Below is a small trained network, with its code and all its weights. Each question gives an input and a target symbol and asks what happens when units are switched off, that is, made to give their printed mean instead of their output.

import numpy as np


def w(rows, s, z=0):
    codes = np.array(rows[::2]) - 128.0
    scale = np.full(codes.shape[1], s)
    scale[-1] = z or s
    return codes * scale


def f(y):
    return np.maximum(y, 0)


def softmax(a):
    e = np.exp(a - a.max(-1, keepdims=True))
    return e / e.sum(-1, keepdims=True)


def log_softmax(a):
    a = a - a.max(-1, keepdims=True)
    return a - np.log(np.exp(a).sum(-1, keepdims=True))


def net(x, mask):
    ids = ['ΘΠΣΦΩβδεηλμτψ'.index(c) for c in x.split()]
    T = len(ids)
    res = E[ids] + P[:T]
    r = res
    for j in range(3):
        rows = slice(3 * j, 3 * j + 3)
        q, k, v = (r @ M[0][rows].T for M in (Q, K, V))
        z = softmax(np.where(np.tri(T) > 0, q @ k.T / 3**0.5, -1e9)) @ v
        o = O[0][rows]
        res = res + np.where(mask[j], z, o[:, -1]) @ o[:, :-1]
    y = f(res @ A[0][:, :-1].T + A[0][:, -1])
    res = res + np.where(mask[3:19], y, B[0][:, -1]) @ B[0][:, :-1]
    return log_softmax(res[-1] @ U[:, :-1].T + U[:, -1])


Q, K, V, O, A, B = {}, {}, {}, {}, {}, {}
E = w([
[111,101,165],'Θ',
[140,125,165],'Π',
[184,70,155],'Σ',
[142,148,161],'Φ',
[187,159,155],'Ω',
[194,116,154],'β',
[139,124,162],'δ',
[163,102,158],'ε',
[73,170,4],'η',
[124,159,164],'λ',
[134,76,161],'μ',
[138,185,163],'τ',
[84,147,173],'ψ',
],0.011)
P = w([
[107,134,138],'0',
[178,113,128],'1',
[157,123,220],'2',
[68,150,220],'3',
[56,148,81],'4',
[163,152,45],'5',
[238,250,105],'6',
[105,221,244],'7',
],0.018)
Q[0] = w([
[144,103,50],'h1',
[171,131,214],'h1',
[3,137,155],'h1',
[99,139,82],'h2',
[196,77,126],'h2',
[159,154,149],'h2',
[145,116,126],'h3',
[143,112,249],'h3',
[160,130,161],'h3',
],0.019)
K[0] = w([
[191,137,189],'h1',
[26,151,142],'h1',
[147,132,2],'h1',
[117,84,81],'h2',
[181,137,151],'h2',
[137,175,137],'h2',
[99,115,128],'h3',
[100,136,59],'h3',
[75,134,110],'h3',
],0.02)
V[0] = w([
[28,131,124],'h1',
[166,249,137],'h1',
[146,20,165],'h1',
[82,157,112],'h2',
[153,135,117],'h2',
[132,141,124],'h2',
[159,131,61],'h3',
[101,104,153],'h3',
[118,152,197],'h3',
],0.019)
O[0] = w([
[60,30,97,116],'h1',
[253,93,163,176],'h1',
[74,184,158,174],'h1',
[187,98,119,80],'h2',
[104,132,157,142],'h2',
[127,127,143,141],'h2',
[166,207,131,16],'h3',
[105,99,117,161],'h3',
[112,46,125,253],'h3',
],0.016,0.0068)
A[0] = w([
[238,100,150,176],'n1',
[129,148,222,144],'n2',
[184,254,131,100],'n3',
[173,50,67,89],'n4',
[22,152,157,129],'n5',
[152,3,193,116],'n6',
[101,191,164,71],'n7',
[126,127,134,111],'n8',
[113,141,189,86],'n9',
[103,71,29,71],'n10',
[156,25,150,7],'n11',
[194,164,145,203],'n12',
[143,3,153,125],'n13',
[156,62,82,85],'n14',
[33,97,89,33],'n15',
[247,180,163,70],'n16',
],0.0077,0.013)
B[0] = w([
[101,174,141,227],'n1',
[148,158,99,192],'n2',
[126,2,139,154],'n3',
[94,139,182,176],'n4',
[138,131,68,193],'n5',
[172,135,58,255],'n6',
[137,115,84,141],'n7',
[138,118,124,128],'n8',
[136,119,95,141],'n9',
[96,205,122,155],'n10',
[136,138,243,171],'n11',
[97,135,175,201],'n12',
[170,146,64,248],'n13',
[104,115,217,164],'n14',
[109,91,236,158],'n15',
[85,136,55,167],'n16',
],0.0096,0.014)
U = w([
[89,95,93,89],'Θ',
[131,114,67,113],'Π',
[81,208,75,96],'Σ',
[56,116,169,66],'Φ',
[118,131,133,78],'Ω',
[137,116,114,150],'β',
[143,101,126,116],'δ',
[168,117,185,42],'ε',
[110,141,116,254],'η',
[97,183,244,196],'λ',
[129,114,66,159],'μ',
[169,207,81,150],'τ',
[115,69,165,132],'ψ',
],0.011,0.0057)

Each question gives the input, a string of symbols that net reads in full, and the target symbol t.
The units are the heads (3 rows each of Q, K, V and O) and the neurons (one row each of A and B). Each row of codes is followed by its name. A weight is (code - 128) times the scale printed after its matrix; where a second scale follows, it is the last column's (O, A, B and U).
mask holds one flag per unit, heads first, then neurons. A switched-off unit (its flag False) gives its mean, the last column of its rows in O or B, instead of its output. The means were averaged over made-up inputs and are rounded, as every weight is.
A unit's drop is (log p(t) with every unit on - log p(t) with that unit switched off) / (log p(t) with every unit on - log p(t) with every unit switched off).
The circuit of an input: a set's keep is (log p(t) with only the set's units on - log p(t) with every unit switched off) / (log p(t) with every unit on - log p(t) with every unit switched off). Starting from the 12 units with the biggest drops (on a tie, the unit counted first), units are removed one at a time, each time the one whose removal leaves the highest keep (on an exact tie, the one counted first), for as long as the keep stays at least 0.8.
circuit, biggest first: the units of the circuit, biggest drop first
most important unit: the unit with the biggest drop
top k neurons: the k neurons with the biggest drops, biggest first
heads that matter: for each layer, one digit per head in row order, 1 if its drop is at least 0.15 and else 0, layers parted by /
input ψ Ω β ε, target ψ: top 2 neurons -> (n11 n15)
input μ μ Ω ψ, target Φ: heads that matter -> 100
input β Θ λ μ Σ β Ω β, target Σ: circuit, biggest first -> (h3 h1)
input β ψ Σ, target λ: circuit, biggest first -> (h1 h2)
input Σ β β β Φ, target λ: circuit, biggest first -> (h1)
input ψ Θ β μ Σ β λ, target Φ: heads that matter -> 100
input β Π β β δ τ λ, target λ: circuit, biggest first -> (n6 n13)
input τ μ Σ, target ε: top 2 neurons -> (n11 n6)
input Ω τ β Ω, target τ: heads that matter -> 100
input Σ ψ Ω, target Σ: circuit, biggest first -> (h1 h2 n5)
input τ Σ Σ β β Π, target Σ: heads that matter -> 101
input ψ β Θ β β Ω β, target λ: circuit, biggest first -> (n6 h2)
input Θ τ δ δ Σ, target ε: heads that matter -> 101
input Σ β Π μ Ω β β, target Φ: top 3 neurons -> (n15 n6 n13)
input Ω τ Ω Ω β, target ε: circuit, biggest first -> (h3 h1 n11)
input β Ω δ β τ β ε Ω, target ε: heads that matter -> 100
input β β τ β β Θ μ, target λ: most important unit -> n6
input τ β β Π Ω β β λ, target τ: heads that matter -> 101
input Ω β β δ Θ λ, target λ: circuit, biggest first -> (h1 n6)
input λ Ω β ψ β, target τ: circuit, biggest first -> (h1)
